Below are the code and all the weights of a small trained network. Each question names an input and a class and asks about switching units off, where a switched-off unit gives its printed mean instead of its output.

import numpy as np


def w(rows, s, z=0):
    codes = np.array(rows[::2]) - 128.0
    scale = np.full(codes.shape[1], s)
    scale[-1] = z or s
    return codes * scale


def norm(h):
    return h / np.sqrt((h * h).mean(-1, keepdims=True) + 1e-5)


def f(y):
    return y / 2 * (1 + np.tanh(0.7978845608 * (y + 0.044715 * y**3)))


def log_softmax(a):
    a = a - a.max(-1, keepdims=True)
    return a - np.log(np.exp(a).sum(-1, keepdims=True))


def net(x, mask):
    res = np.array(x, float).reshape(1, 4) / 4 @ E
    u = 0
    for l in range(3):
        y = f(norm(res) @ A[l][:, :-1].T + A[l][:, -1])
        res = res + np.where(mask[u : u + 9], y, B[l][:, -1]) @ B[l][:, :-1]
        u += 9
    return log_softmax(norm(res)[-1] @ U[:, :-1].T + U[:, -1])


A, B = {}, {}
E = w([
[158,27,124],'x0',
[103,144,163],'x1',
[111,172,252],'x2',
[212,199,113],'x3',
],0.0042)
A[0] = w([
[95,162,159,182],'L0N0',
[160,191,114,153],'L0N1',
[86,107,117,72],'L0N2',
[161,108,183,159],'L0N3',
[88,254,127,253],'L0N4',
[221,167,152,135],'L0N5',
[153,153,72,148],'L0N6',
[176,41,218,144],'L0N7',
[126,54,134,147],'L0N8',
],0.0099,0.0025)
B[0] = w([
[121,168,168,168],'L0N0',
[166,72,160,171],'L0N1',
[131,147,76,132],'L0N2',
[184,253,51,159],'L0N3',
[125,103,240,253],'L0N4',
[206,104,83,182],'L0N5',
[247,43,210,162],'L0N6',
[114,226,67,204],'L0N7',
[89,139,104,172],'L0N8',
],0.0058,0.0053)
A[1] = w([
[144,175,154,106],'L1N0',
[109,217,166,175],'L1N1',
[207,164,112,94],'L1N2',
[105,134,111,139],'L1N3',
[105,254,104,251],'L1N4',
[185,175,122,106],'L1N5',
[155,165,145,86],'L1N6',
[112,123,128,137],'L1N7',
[165,180,146,46],'L1N8',
],0.0094,0.0026)
B[1] = w([
[119,129,18,154],'L1N0',
[64,94,176,222],'L1N1',
[216,235,121,171],'L1N2',
[171,78,149,135],'L1N3',
[65,2,6,254],'L1N4',
[136,204,85,160],'L1N5',
[169,209,89,140],'L1N6',
[160,124,46,131],'L1N7',
[156,172,81,142],'L1N8',
],0.0051,0.004)
A[2] = w([
[137,141,137,60],'L2N0',
[145,248,126,113],'L2N1',
[66,153,222,77],'L2N2',
[151,240,2,135],'L2N3',
[174,176,38,180],'L2N4',
[81,188,172,106],'L2N5',
[34,152,136,117],'L2N6',
[209,132,103,253],'L2N7',
[131,173,128,136],'L2N8',
],0.0084,0.0023)
B[2] = w([
[70,132,239,105],'L2N0',
[91,73,55,161],'L2N1',
[76,156,131,197],'L2N2',
[94,216,107,224],'L2N3',
[127,254,162,216],'L2N4',
[126,213,102,147],'L2N5',
[157,109,199,196],'L2N6',
[220,94,153,251],'L2N7',
[53,150,96,127],'L2N8',
],0.0064,0.0029)
U = w([
[166,47,81,2],'0',
[129,218,62,190],'1',
[29,59,80,59],'2',
[254,151,170,209],'3',
[53,168,218,180],'4',
],0.017,0.002)

Each question gives the input, the list of numbers given to net, and the class t.
The units are the neurons (one row each of A and B). Each row of codes is followed by its name. A weight is (code - 128) times the scale printed after its matrix; where a second scale follows, it is the last column's (A, B and U).
mask holds one flag per neuron, layer by layer. A switched-off neuron (its flag False) gives its mean, the last column of its row in B, instead of its output. The means were averaged over made-up inputs and are rounded, as every weight is.
A unit's drop is (log p(t) with every unit on - log p(t) with that unit switched off) / (log p(t) with every unit on - log p(t) with every unit switched off).
The circuit of an input: a set's keep is (log p(t) with only the set's units on - log p(t) with every unit switched off) / (log p(t) with every unit on - log p(t) with every unit switched off). Starting from the 12 units with the biggest drops (on a tie, the unit counted first), units are removed one at a time, each time the one whose removal leaves the highest keep (on an exact tie, the one counted first), for as long as the keep stays at least 0.8.
units of the circuit, in order: the units of the circuit, biggest drop first
top k neurons: the k neurons with the biggest drops, biggest first
top k neurons in layer l: the k neurons of layer l with the biggest drops, biggest first
drop when u is switched off: that unit's drop, to one decimal
input [-7,-2,-2,1], class 3: top 3 neurons in layer 0 -> [L0N6 L0N1 L0N8]
input [-7,8,-5,3], class 4: units of the circuit, in order -> [L0N4]
input [5,-6,-1,-4], class 2: top 3 neurons in layer 0 -> [L0N5 L0N8 L0N6]
input [-1,-5,-6,-1], class 3: units of the circuit, in order -> [L1N4 L0N6]
input [-2,4,-3,-2], class 4: units of the circuit, in order -> [L1N4 L0N3]
input [8,-7,0,-4], class 2: units of the circuit, in order -> [L0N5 L0N6]
input [5,-6,1,-4], class 2: units of the circuit, in order -> [L0N5 L0N7]
input [7,-4,5,-3], class 1: top 2 neurons -> [L0N7 L0N3]
input [-6,4,-7,-5], class 4: top 3 neurons in layer 1 -> [L1N4 L1N0 L1N8]
input [-1,-8,8,-5], class 2: top 2 neurons in layer 1 -> [L1N4 L1N1]
input [7,-1,7,-2], class 1: top 3 neurons in layer 0 -> [L0N7 L0N3 L0N4]
input [-8,-7,-1,-1], class 3: top 4 neurons in layer 0 -> [L0N6 L0N1 L0N7 L0N8]
input [7,0,8,-2], class 1: top 2 neurons -> [L0N7 L0N3]
input [-7,-2,-8,-5], class 0: top 2 neurons in layer 1 -> [L1N1 L1N4]
input [5,-6,-5,1], class 3: units of the circuit, in order -> [L1N4]
input [1,4,3,5], class 1: top 2 neurons in layer 2 -> [L2N3 L2N1]
input [2,-4,6,-2], class 1: top 2 neurons -> [L0N3 L0N7]
input [2,-5,-6,1], class 3: top 2 neurons in layer 1 -> [L1N4 L1N1]
input [-8,2,-7,-2], class 4: top 2 neurons -> [L0N5 L1N4]
input [8,2,-1,6], class 1: top neuron in layer 2 -> [L2N3]
input [1,-4,2,-3], class 2: top 2 neurons -> [L1N4 L0N5]
input [-1,-7,-8,0], class 3: drop when L1N4 is switched off -> 0.5
input [-1,4,-1,-4], class 2: drop when L0N2 is switched off -> 0.1
input [5,6,8,4], class 1: drop when L1N8 is switched off -> 0.0
